Here is a tiny trained network, its code and every weight. The questions are about switching its units off for an input and a class, where a switched-off unit gives its printed mean instead of its output.

import numpy as np


def w(rows, s, z=0):
    codes = np.array(rows[::2]) - 128.0
    scale = np.full(codes.shape[1], s)
    scale[-1] = z or s
    return codes * scale


def f(y):
    return np.maximum(y, 0)


def log_softmax(a):
    a = a - a.max(-1, keepdims=True)
    return a - np.log(np.exp(a).sum(-1, keepdims=True))


def net(x, mask):
    res = np.array(x, float).reshape(1, 7) / 4 @ E
    y = f(res @ A[0][:, :-1].T + A[0][:, -1])
    res = res + np.where(mask, y, B[0][:, -1]) @ B[0][:, :-1]
    return log_softmax(res[-1] @ U[:, :-1].T + U[:, -1])


A, B = {}, {}
E = w([
[24,74,6,102,119,56,115,120,139],'x0',
[155,156,140,104,23,253,130,224,208],'x1',
[155,46,118,20,195,122,44,147,157],'x2',
[131,85,146,155,92,105,74,147,49],'x3',
[205,208,37,127,143,68,90,141,159],'x4',
[178,23,188,48,54,86,75,98,219],'x5',
[129,170,122,117,52,154,54,240,74],'x6',
],0.0051)
A[0] = w([
[152,171,157,212,135,161,143,144,55,87],'neuron 0',
[150,78,170,99,182,111,127,82,132,159],'neuron 1',
[90,165,58,176,175,87,141,123,47,242],'neuron 2',
[149,55,170,99,193,113,129,78,133,235],'neuron 3',
[119,126,53,126,102,125,126,129,187,216],'neuron 4',
[64,66,176,128,68,175,116,151,113,229],'neuron 5',
[134,84,166,117,161,102,123,95,114,226],'neuron 6',
[68,69,167,118,56,166,125,147,126,152],'neuron 7',
[122,157,27,106,117,114,136,140,165,214],'neuron 8',
[59,172,58,171,166,87,120,113,43,237],'neuron 9',
[101,63,146,101,74,137,124,123,173,220],'neuron 10',
[123,166,158,192,130,146,123,146,40,177],'neuron 11',
[158,188,154,111,103,224,146,210,134,101],'neuron 12',
[152,66,171,103,192,117,122,69,128,181],'neuron 13',
[190,119,130,103,83,88,35,158,117,134],'neuron 14',
[96,137,81,137,134,196,113,181,108,214],'neuron 15',
[85,165,134,193,155,154,246,79,134,175],'neuron 16',
[123,157,43,149,169,91,130,123,127,229],'neuron 17',
[182,174,160,136,67,144,105,184,133,105],'neuron 18',
[174,189,167,141,84,195,145,180,139,185],'neuron 19',
[150,90,168,102,168,115,127,93,133,247],'neuron 20',
[170,141,135,76,157,151,135,112,164,237],'neuron 21',
[144,71,177,105,183,100,125,82,124,227],'neuron 22',
[170,190,161,130,79,189,141,182,138,126],'neuron 23',
[93,164,139,183,153,158,254,75,137,165],'neuron 24',
],0.007,0.0013)
B[0] = w([
[207,134,165,102,59,120,96,151,104,208],'neuron 0',
[154,121,50,148,134,114,71,115,170,201],'neuron 1',
[89,67,136,30,120,67,149,153,30,248],'neuron 2',
[155,114,36,153,122,114,87,111,163,225],'neuron 3',
[176,88,92,125,77,77,76,138,129,195],'neuron 4',
[153,108,152,44,77,101,96,185,83,224],'neuron 5',
[153,130,66,158,130,119,99,100,158,195],'neuron 6',
[150,108,176,44,69,106,102,187,55,213],'neuron 7',
[128,64,70,108,117,62,101,131,138,205],'neuron 8',
[93,64,126,48,123,63,148,140,44,255],'neuron 9',
[166,118,161,103,65,103,117,146,97,223],'neuron 10',
[163,112,160,76,67,100,108,156,83,211],'neuron 11',
[139,194,116,167,168,212,99,134,166,243],'neuron 12',
[160,119,37,156,145,115,68,109,173,214],'neuron 13',
[194,152,149,189,92,129,147,72,135,212],'neuron 14',
[145,114,93,98,139,135,73,181,142,201],'neuron 15',
[128,168,195,183,100,150,195,33,82,222],'neuron 16',
[93,73,111,75,130,65,145,142,90,213],'neuron 17',
[168,183,134,191,127,172,151,73,148,219],'neuron 18',
[172,200,137,187,131,209,130,100,146,241],'neuron 19',
[171,119,79,149,116,110,86,107,164,198],'neuron 20',
[147,103,94,127,130,97,84,129,149,189],'neuron 21',
[149,116,67,157,140,117,88,107,171,215],'neuron 22',
[172,206,125,185,151,203,126,100,166,232],'neuron 23',
[138,192,184,207,106,185,193,3,104,218],'neuron 24',
],0.0073,0.0056)
U = w([
[151,165,230,147,81,152,172,96,89,134],'0',
[155,164,87,206,162,162,107,86,193,162],'1',
[101,153,151,73,160,189,112,220,120,7],'2',
[129,53,103,43,94,50,90,179,108,236],'3',
[2,108,131,105,186,99,208,101,99,17],'4',
],0.0083,0.0017)

Each question gives the input, the list of numbers given to net, and the class t.
The units are the neurons (one row each of A and B). Each row of codes is followed by its name. A weight is (code - 128) times the scale printed after its matrix; where a second scale follows, it is the last column's (A, B and U).
mask holds one flag per neuron, in row order. A switched-off neuron (its flag False) gives its mean, the last column of its row in B, instead of its output. The means were averaged over made-up inputs and are rounded, as every weight is.
A unit's drop is (log p(t) with every unit on - log p(t) with that unit switched off) / (log p(t) with every unit on - log p(t) with every unit switched off).
The circuit of an input: a set's keep is (log p(t) with only the set's units on - log p(t) with every unit switched off) / (log p(t) with every unit on - log p(t) with every unit switched off). Starting from the 12 units with the biggest drops (on a tie, the unit counted first), units are removed one at a time, each time the one whose removal leaves the highest keep (on an exact tie, the one counted first), for as long as the keep stays at least 0.8.
units of the circuit, in order: the units of the circuit, biggest drop first
most important unit: the unit with the biggest drop
k most important neurons: the k neurons with the biggest drops, biggest first
drop of u: that unit's drop, to one decimal
input [-6,8,-6,1,2,6,8], class 1: units of the circuit, in order : [neuron 12]
input [0,-5,1,3,-2,-8,-6], class 4: 2 most important neurons : [neuron 24; neuron 16]
input [3,-6,2,-1,-6,-8,0], class 4: 2 most important neurons : [neuron 24; neuron 16]
input [6,-8,-8,-1,-7,6,-6], class 1: 4 most important neurons : [neuron 24; neuron 13; neuron 3; neuron 22]
input [5,2,-4,-7,-4,-7,4], class 0: 3 most important neurons : [neuron 24; neuron 16; neuron 0]
input [0,1,-4,-4,-3,8,-5], class 1: 2 most important neurons : [neuron 2; neuron 9]
input [0,3,7,1,-2,0,-6], class 1: 3 most important neurons : [neuron 2; neuron 9; neuron 17]
input [2,2,4,2,-6,-2,5], class 2: 2 most important neurons : [neuron 9; neuron 2]
input [-1,6,8,7,-6,5,8], class 0: 2 most important neurons : [neuron 14; neuron 18]
input [-5,5,7,0,-5,-2,-4], class 1: drop of neuron 22 : 0.0
input [4,0,-2,-7,4,-8,0], class 4: drop of neuron 16 : 0.3
input [-2,3,0,-5,-7,8,6], class 0: drop of neuron 10 : 0.1
input [1,5,3,3,-8,-1,1], class 2: drop of neuron 9 : 0.2
input [1,6,0,5,-7,2,5], class 0: most important unit : neuron 18
